Here is a tiny trained network, its code and every weight. The questions are about switching its units off for an input and a target symbol, where a switched-off unit gives its printed mean instead of its output.

import numpy as np


def w(rows, s, z=0):
    codes = np.array(rows[::2]) - 128.0
    scale = np.full(codes.shape[1], s)
    scale[-1] = z or s
    return codes * scale


def norm(h):
    return h / np.sqrt((h * h).mean(-1, keepdims=True) + 1e-5)


def f(y):
    return np.maximum(y, 0)


def softmax(a):
    e = np.exp(a - a.max(-1, keepdims=True))
    return e / e.sum(-1, keepdims=True)


def log_softmax(a):
    a = a - a.max(-1, keepdims=True)
    return a - np.log(np.exp(a).sum(-1, keepdims=True))


def net(x, mask):
    ids = ['βγεζλμξπστω'.index(c) for c in x.split()]
    T = len(ids)
    res = E[ids] + P[:T]
    r = norm(res)
    for j in range(2):
        rows = slice(3 * j, 3 * j + 3)
        q, k, v = (r @ M[0][rows].T for M in (Q, K, V))
        z = softmax(np.where(np.tri(T) > 0, q @ k.T / 3**0.5, -1e9)) @ v
        o = O[0][rows]
        res = res + np.where(mask[j], z, o[:, -1]) @ o[:, :-1]
    y = f(norm(res) @ A[0][:, :-1].T + A[0][:, -1])
    res = res + np.where(mask[2:14], y, B[0][:, -1]) @ B[0][:, :-1]
    return log_softmax(norm(res)[-1] @ U[:, :-1].T + U[:, -1])


Q, K, V, O, A, B = {}, {}, {}, {}, {}, {}
E = w([
[254,44,137,36,231,246,82,203],'β',
[111,160,140,48,140,123,136,219],'γ',
[51,136,93,135,114,141,69,200],'ε',
[97,96,83,77,152,169,141,164],'ζ',
[104,107,135,70,102,125,45,127],'λ',
[94,110,130,184,144,153,40,102],'μ',
[170,194,193,120,127,118,51,138],'ξ',
[77,187,152,179,202,131,115,154],'π',
[120,114,168,92,200,145,137,83],'σ',
[173,157,44,131,166,59,107,119],'τ',
[199,158,95,172,105,196,133,148],'ω',
],0.0061)
P = w([
[218,2,176,158,244,132,29,237],'0',
[185,46,156,136,223,142,42,207],'1',
[178,75,159,137,218,136,50,187],'2',
[157,93,141,109,200,165,49,166],'3',
[142,109,121,98,192,170,62,151],'4',
[132,119,121,85,180,169,73,126],'5',
[109,136,110,76,159,177,88,123],'6',
[100,146,105,73,156,171,106,105],'7',
[100,160,108,68,137,173,118,85],'8',
[98,173,112,81,114,161,128,65],'9',
[81,197,121,81,98,155,142,47],'10',
[83,219,101,71,89,168,141,24],'11',
[72,231,92,36,92,194,143,12],'12',
],0.0033)
Q[0] = w([
[187,91,88,155,100,18,212,151],'h1',
[132,164,33,79,141,179,61,101],'h1',
[115,185,129,81,236,130,56,110],'h1',
[37,194,159,58,213,216,2,185],'h2',
[111,107,147,219,114,77,199,160],'h2',
[125,149,83,95,162,161,184,172],'h2',
],0.0083)
K[0] = w([
[121,44,155,136,133,154,83,182],'h1',
[95,217,140,132,75,147,140,55],'h1',
[130,198,73,135,49,151,172,73],'h1',
[111,181,108,122,127,105,171,2],'h2',
[210,56,128,105,141,125,109,192],'h2',
[96,130,152,110,86,105,80,78],'h2',
],0.0079)
V[0] = w([
[182,229,220,122,138,161,117,133],'h1',
[218,157,39,128,140,62,111,104],'h1',
[46,160,169,70,193,29,105,74],'h1',
[136,132,107,79,40,102,45,144],'h2',
[187,2,202,51,140,112,127,84],'h2',
[118,132,125,72,104,93,194,239],'h2',
],0.005)
O[0] = w([
[75,73,254,147,96,87,215,200,254],'h1',
[217,114,56,148,120,25,199,116,200],'h1',
[86,101,148,58,216,18,72,138,99],'h1',
[126,16,105,92,19,84,35,165,159],'h2',
[75,152,149,54,71,111,195,7,155],'h2',
[138,200,91,37,102,141,163,224,18],'h2',
],0.0046,0.0031)
A[0] = w([
[165,211,56,65,92,169,81,149,97],'n1',
[143,154,193,144,37,59,77,127,139],'n2',
[174,129,132,69,37,89,156,163,125],'n3',
[123,119,165,122,203,3,160,173,91],'n4',
[152,112,121,60,14,123,68,66,44],'n5',
[182,83,70,157,113,106,61,241,104],'n6',
[205,229,158,187,104,96,90,75,253],'n7',
[126,53,134,204,135,87,127,183,147],'n8',
[144,237,95,91,141,190,116,148,41],'n9',
[117,17,87,86,195,205,186,118,53],'n10',
[144,82,110,102,200,145,245,149,201],'n11',
[165,105,102,203,61,123,156,220,164],'n12',
],0.0048,0.0025)
B[0] = w([
[116,216,100,105,49,52,33,86,182],'n1',
[24,65,39,157,86,90,153,145,230],'n2',
[178,173,166,123,100,101,215,141,200],'n3',
[137,132,31,81,211,129,36,86,251],'n4',
[248,130,128,99,151,226,219,65,185],'n5',
[83,137,95,98,159,148,238,62,250],'n6',
[38,57,98,179,108,85,206,144,251],'n7',
[131,140,35,136,61,123,180,206,242],'n8',
[140,209,198,206,37,49,107,186,149],'n9',
[98,174,150,231,46,15,4,108,226],'n10',
[154,198,126,192,82,22,154,143,254],'n11',
[81,176,198,165,113,180,243,42,253],'n12',
],0.0037,0.0028)
U = w([
[242,121,185,129,128,127,90,148,201],'β',
[140,197,164,20,138,116,175,204,121],'γ',
[44,162,51,85,118,222,122,172,91],'ε',
[125,222,131,143,45,88,44,127,222],'ζ',
[134,74,119,15,97,193,108,79,211],'λ',
[106,28,101,225,143,178,46,59,3],'μ',
[86,23,183,117,97,49,159,195,103],'ξ',
[104,171,146,204,241,131,112,215,81],'π',
[98,175,233,116,188,85,141,3,27],'σ',
[172,118,32,130,172,47,176,96,109],'τ',
[159,146,144,194,86,166,220,115,202],'ω',
],0.0073,0.0031)

Each question gives the input, a string of symbols that net reads in full, and the target symbol t.
The units are the heads (3 rows each of Q, K, V and O) and the neurons (one row each of A and B). Each row of codes is followed by its name. A weight is (code - 128) times the scale printed after its matrix; where a second scale follows, it is the last column's (O, A, B and U).
mask holds one flag per unit, heads first, then neurons. A switched-off unit (its flag False) gives its mean, the last column of its rows in O or B, instead of its output. The means were averaged over made-up inputs and are rounded, as every weight is.
A unit's drop is (log p(t) with every unit on - log p(t) with that unit switched off) / (log p(t) with every unit on - log p(t) with every unit switched off).
The circuit of an input: a set's keep is (log p(t) with only the set's units on - log p(t) with every unit switched off) / (log p(t) with every unit on - log p(t) with every unit switched off). Starting from the 12 units with the biggest drops (on a tie, the unit counted first), units are removed one at a time, each time the one whose removal leaves the highest keep (on an exact tie, the one counted first), for as long as the keep stays at least 0.8.
circuit, biggest first: the units of the circuit, biggest drop first
most important unit: the unit with the biggest drop
heads that matter: for each layer, one digit per head in row order, 1 if its drop is at least 0.15 and else 0, layers parted by /
drop of u: that unit's drop, to one decimal
input ω ξ ε γ μ ζ ζ, target ζ: circuit, biggest first	n10
input ζ ζ ω ω ε ω π ε, target ω: circuit, biggest first	h1, n12
input ζ σ π μ μ σ ω ξ ζ τ γ, target τ: circuit, biggest first	h1, n4
input ζ ξ λ γ γ ω ζ λ, target ω: heads that matter	10
input τ ε τ τ β ξ ε τ ω ξ β, target ω: heads that matter	11
input μ σ ω τ μ π ζ ζ λ ζ, target λ: circuit, biggest first	h2, h1, n5
input λ β ζ, target ζ: circuit, biggest first	n10, h1
input τ μ τ τ λ, target τ: heads that matter	10
input λ ξ τ μ σ λ ζ ζ β τ γ π γ, target π: heads that matter	01
input ζ λ ω λ ζ ζ ξ μ ξ ε π ζ, target π: heads that matter	11
input ω τ ε λ π ω σ ζ ζ ξ ω σ, target ω: heads that matter	10
input ε τ τ λ π τ ζ ξ ζ ω ξ ξ ξ, target ξ: heads that matter	10
input ζ ε μ σ ζ λ, target σ: heads that matter	01
input λ ε σ μ π σ π, target σ: most important unit	h2
input μ ω π ξ ω ζ β ζ ζ ω π λ, target ω: heads that matter	11
input σ π ζ ζ μ ξ π π, target π: heads that matter	01
input ζ τ μ σ μ λ λ ζ, target λ: drop of n5	0.3
input μ ζ ζ ξ λ λ ξ ω ξ ξ ζ, target ξ: drop of n7	0.0
input ε μ ξ β ξ τ ζ γ ξ σ ω ξ, target ω: drop of h1	0.5
input τ γ π ζ ζ λ, target λ: circuit, biggest first	n5
